Below is a small trained network, with its code and all its weights. Each question gives an input and a class and asks what happens when units are switched off, that is, made to give their printed mean instead of their output.

import numpy as np


def w(rows, s, z=0):
    codes = np.array(rows[::2]) - 128.0
    scale = np.full(codes.shape[1], s)
    scale[-1] = z or s
    return codes * scale


def f(y):
    return y / 2 * (1 + np.tanh(0.7978845608 * (y + 0.044715 * y**3)))


def log_softmax(a):
    a = a - a.max(-1, keepdims=True)
    return a - np.log(np.exp(a).sum(-1, keepdims=True))


def net(x, mask):
    res = np.array(x, float).reshape(1, 8) / 4 @ E
    y = f(res @ A[0][:, :-1].T + A[0][:, -1])
    res = res + np.where(mask, y, B[0][:, -1]) @ B[0][:, :-1]
    return log_softmax(res[-1] @ U[:, :-1].T + U[:, -1])


A, B = {}, {}
E = w([
[163,254,21],'x0',
[254,109,194],'x1',
[97,227,230],'x2',
[127,128,130],'x3',
[130,134,124],'x4',
[127,124,129],'x5',
[125,120,135],'x6',
[116,91,161],'x7',
],0.0059)
A[0] = w([
[144,67,83,99],'neuron 0',
[32,124,126,141],'neuron 1',
[183,96,99,69],'neuron 2',
[99,81,153,228],'neuron 3',
[32,144,86,94],'neuron 4',
[94,200,198,53],'neuron 5',
[88,84,177,227],'neuron 6',
[162,115,64,214],'neuron 7',
[161,166,182,74],'neuron 8',
[134,64,61,201],'neuron 9',
[134,85,172,160],'neuron 10',
[207,130,160,66],'neuron 11',
[55,141,58,38],'neuron 12',
[18,135,117,55],'neuron 13',
[248,134,167,103],'neuron 14',
[100,45,140,255],'neuron 15',
[113,87,175,181],'neuron 16',
],0.011,0.0028)
B[0] = w([
[42,138,205,180],'neuron 0',
[156,89,31,200],'neuron 1',
[32,117,122,149],'neuron 2',
[175,168,138,207],'neuron 3',
[180,86,68,209],'neuron 4',
[20,94,225,185],'neuron 5',
[192,172,107,222],'neuron 6',
[98,198,253,209],'neuron 7',
[76,65,125,155],'neuron 8',
[81,174,254,234],'neuron 9',
[192,159,173,183],'neuron 10',
[73,20,40,160],'neuron 11',
[167,57,131,198],'neuron 12',
[116,58,31,192],'neuron 13',
[140,35,40,207],'neuron 14',
[151,185,135,253],'neuron 15',
[209,199,149,193],'neuron 16',
],0.0057,0.0049)
U = w([
[131,4,76,99],'0',
[132,165,129,231],'1',
[153,198,130,164],'2',
[143,145,118,130],'3',
[125,148,127,97],'4',
[20,113,186,2],'5',
],0.012,0.0031)

Each question gives the input, the list of numbers given to net, and the class t.
The units are the neurons (one row each of A and B). Each row of codes is followed by its name. A weight is (code - 128) times the scale printed after its matrix; where a second scale follows, it is the last column's (A, B and U).
mask holds one flag per neuron, in row order. A switched-off neuron (its flag False) gives its mean, the last column of its row in B, instead of its output. The means were averaged over made-up inputs and are rounded, as every weight is.
A unit's drop is (log p(t) with every unit on - log p(t) with that unit switched off) / (log p(t) with every unit on - log p(t) with every unit switched off).
The circuit of an input: a set's keep is (log p(t) with only the set's units on - log p(t) with every unit switched off) / (log p(t) with every unit on - log p(t) with every unit switched off). Starting from the 12 units with the biggest drops (on a tie, the unit counted first), units are removed one at a time, each time the one whose removal leaves the highest keep (on an exact tie, the one counted first), for as long as the keep stays at least 0.8.
circuit, biggest first: the units of the circuit, biggest drop first
unit that matters most: the unit with the biggest drop
k most important neurons: the k neurons with the biggest drops, biggest first
drop when u is switched off: that unit's drop, to one decimal
input [1,5,-1,-2,4,-3,2,-4], class 0: circuit, biggest first -> (neuron 14; neuron 11)
input [-6,-6,5,-2,-1,-1,-1,0], class 0: unit that matters most -> neuron 13
input [-1,-4,-6,2,7,1,-2,2], class 5: circuit, biggest first -> (neuron 9; neuron 0)
input [6,-6,0,-4,-5,-2,1,0], class 0: circuit, biggest first -> (neuron 12; neuron 4; neuron 13)
input [-5,4,-8,6,-4,4,-7,4], class 5: circuit, biggest first -> (neuron 0; neuron 9)
input [-5,-8,5,-6,6,-4,-1,-1], class 0: 2 most important neurons -> (neuron 13; neuron 1)
input [7,-8,-3,-1,1,0,-2,7], class 0: circuit, biggest first -> (neuron 12; neuron 4)
input [1,7,-8,5,5,-6,-1,5], class 5: circuit, biggest first -> (neuron 9; neuron 0; neuron 2)
input [-3,-8,3,7,-8,-8,2,0], class 0: circuit, biggest first -> (neuron 13; neuron 1)
input [-7,6,-8,1,6,-4,-5,5], class 5: circuit, biggest first -> (neuron 0; neuron 9)
input [5,8,-3,-8,8,-2,-8,-6], class 0: 2 most important neurons -> (neuron 14; neuron 11)
input [7,-8,-6,-7,0,-1,-3,1], class 0: 3 most important neurons -> (neuron 12; neuron 4; neuron 13)
input [-7,3,-8,7,6,-6,-7,5], class 5: 3 most important neurons -> (neuron 0; neuron 9; neuron 2)
input [-8,2,5,-1,7,4,4,4], class 2: 2 most important neurons -> (neuron 16; neuron 6)
input [2,1,8,-3,6,-7,-1,7], class 5: 2 most important neurons -> (neuron 5; neuron 8)
input [-2,8,4,5,-6,-1,-8,-2], class 0: 2 most important neurons -> (neuron 14; neuron 11)
input [7,-5,8,5,-6,1,-4,1], class 5: 3 most important neurons -> (neuron 5; neuron 6; neuron 16)
input [1,0,8,4,6,6,4,2], class 5: drop when neuron 5 is switched off -> 0.9
input [-1,6,4,-8,8,1,1,4], class 0: drop when neuron 1 is switched off -> -0.1
input [-8,-4,2,6,-3,6,-4,5], class 2: drop when neuron 6 is switched off -> 0.1
input [-7,-3,-4,-1,0,3,5,3], class 2: drop when neuron 11 is switched off -> 0.0
